Here is a tiny trained network, its code and every weight. The questions are about switching its units off for an input and a class, where a switched-off unit gives its printed mean instead of its output.

import numpy as np


def w(rows, s, z=0):
    codes = np.array(rows[::2]) - 128.0
    scale = np.full(codes.shape[1], s)
    scale[-1] = z or s
    return codes * scale


def norm(h):
    return h / np.sqrt((h * h).mean(-1, keepdims=True) + 1e-5)


def f(y):
    return y / 2 * (1 + np.tanh(0.7978845608 * (y + 0.044715 * y**3)))


def log_softmax(a):
    a = a - a.max(-1, keepdims=True)
    return a - np.log(np.exp(a).sum(-1, keepdims=True))


def net(x, mask):
    res = np.array(x, float).reshape(1, 2) / 4 @ E
    u = 0
    for l in range(4):
        y = f(norm(res) @ A[l][:, :-1].T + A[l][:, -1])
        res = res + np.where(mask[u : u + 5], y, B[l][:, -1]) @ B[l][:, :-1]
        u += 5
    return log_softmax(norm(res)[-1] @ U[:, :-1].T + U[:, -1])


A, B = {}, {}
E = w([
[138,238,136,63,179,74,151,186,98],'x0',
[128,178,208,162,195,246,125,111,70],'x1',
],0.011)
A[0] = w([
[121,99,186,210,79,56,65,45,144,47],'0.n0',
[156,217,114,97,106,95,169,189,160,52],'0.n1',
[44,125,108,116,182,112,183,141,210,32],'0.n2',
[96,74,121,111,139,205,164,2,149,132],'0.n3',
[139,184,141,124,68,144,106,154,162,4],'0.n4',
],0.0073,0.0017)
B[0] = w([
[195,217,122,75,172,168,224,58,77,207],'0.n0',
[85,47,146,177,244,96,55,144,83,222],'0.n1',
[131,132,25,156,95,174,251,207,165,133],'0.n2',
[131,202,234,104,254,116,29,88,148,253],'0.n3',
[85,30,142,101,131,117,90,142,28,115],'0.n4',
],0.0074,0.0054)
A[1] = w([
[53,97,137,61,127,122,181,171,127,7],'1.n0',
[162,205,25,162,70,81,164,216,38,35],'1.n1',
[5,69,103,199,128,170,179,56,150,67],'1.n2',
[125,126,175,237,103,254,19,93,100,39],'1.n3',
[49,149,155,128,157,142,161,222,145,55],'1.n4',
],0.0063,0.002)
B[1] = w([
[143,146,146,108,168,134,161,177,92,125],'1.n0',
[144,138,176,161,149,96,117,179,64,161],'1.n1',
[64,207,154,143,162,105,249,141,103,128],'1.n2',
[170,179,219,162,72,81,188,220,66,253],'1.n3',
[103,69,161,155,155,125,130,51,222,155],'1.n4',
],0.011,0.006)
A[2] = w([
[126,138,206,117,162,188,254,98,191,202],'2.n0',
[125,137,108,136,46,80,211,139,125,164],'2.n1',
[231,92,142,158,70,59,145,154,82,208],'2.n2',
[178,162,212,245,145,233,169,90,69,252],'2.n3',
[79,173,79,36,162,180,140,47,90,172],'2.n4',
],0.0081,0.0023)
B[2] = w([
[71,151,168,152,115,135,139,113,141,184],'2.n0',
[90,107,163,91,125,181,120,124,81,147],'2.n1',
[125,201,148,130,134,195,76,157,149,170],'2.n2',
[87,102,125,92,95,164,77,248,135,250],'2.n3',
[151,112,102,107,74,121,125,104,160,138],'2.n4',
],0.013,0.015)
A[3] = w([
[113,141,136,180,193,30,129,145,144,112],'3.n0',
[116,132,158,196,109,111,138,163,95,6],'3.n1',
[147,145,142,134,205,44,129,122,148,194],'3.n2',
[141,153,139,145,84,180,197,1,112,65],'3.n3',
[164,189,86,120,228,95,197,142,58,55],'3.n4',
],0.0083,0.0015)
B[3] = w([
[248,119,105,140,106,97,198,131,119,254],'3.n0',
[137,138,98,53,98,75,149,111,103,196],'3.n1',
[173,79,48,201,108,102,187,86,153,237],'3.n2',
[158,106,142,156,157,103,109,51,172,196],'3.n3',
[127,115,110,188,125,95,105,146,73,196],'3.n4',
],0.013,0.0034)
U = w([
[66,141,176,80,109,168,65,238,120,243],'0',
[151,72,145,114,135,123,108,4,183,2],'1',
[247,85,76,238,178,14,161,165,92,56],'2',
],0.011,0.0026)

Each question gives the input, the list of numbers given to net, and the class t.
The units are the neurons (one row each of A and B). Each row of codes is followed by its name. A weight is (code - 128) times the scale printed after its matrix; where a second scale follows, it is the last column's (A, B and U).
mask holds one flag per neuron, layer by layer. A switched-off neuron (its flag False) gives its mean, the last column of its row in B, instead of its output. The means were averaged over made-up inputs and are rounded, as every weight is.
A unit's drop is (log p(t) with every unit on - log p(t) with that unit switched off) / (log p(t) with every unit on - log p(t) with every unit switched off).
The circuit of an input: a set's keep is (log p(t) with only the set's units on - log p(t) with every unit switched off) / (log p(t) with every unit on - log p(t) with every unit switched off). Starting from the 12 units with the biggest drops (on a tie, the unit counted first), units are removed one at a time, each time the one whose removal leaves the highest keep (on an exact tie, the one counted first), for as long as the keep stays at least 0.8.
units of the circuit, in order: the units of the circuit, biggest drop first
unit that matters most: the unit with the biggest drop
k most important neurons: the k neurons with the biggest drops, biggest first
k most important neurons of layer l: the k neurons of layer l with the biggest drops, biggest first
drop when u is switched off: that unit's drop, to one decimal
input [-6,-7], class 1: unit that matters most : 2.n3
input [-4,-4], class 1: units of the circuit, in order : (1.n3 2.n3)
input [-5,-6], class 1: 2 most important neurons : (2.n3 1.n3)
input [8,4], class 2: 4 most important neurons : (2.n3 0.n1 2.n2 1.n3)
input [2,-5], class 2: 3 most important neurons : (2.n3 0.n1 1.n3)
input [-7,-5], class 1: 2 most important neurons : (1.n3 2.n3)
input [6,3], class 2: 2 most important neurons of layer 0 : (0.n1 0.n0)
input [4,2], class 2: 4 most important neurons : (0.n1 2.n3 0.n0 1.n3)
input [7,3], class 2: 2 most important neurons : (2.n3 1.n3)
input [3,-4], class 2: 2 most important neurons : (2.n3 0.n1)
input [4,-8], class 2: 3 most important neurons : (2.n3 0.n1 1.n3)
input [-4,-5], class 1: drop when 1.n3 is switched off : 0.4
input [8,-8], class 2: drop when 2.n3 is switched off : 0.4
input [3,-1], class 2: unit that matters most : 2.n3
input [-7,-7], class 1: drop when 2.n3 is switched off : 1.3
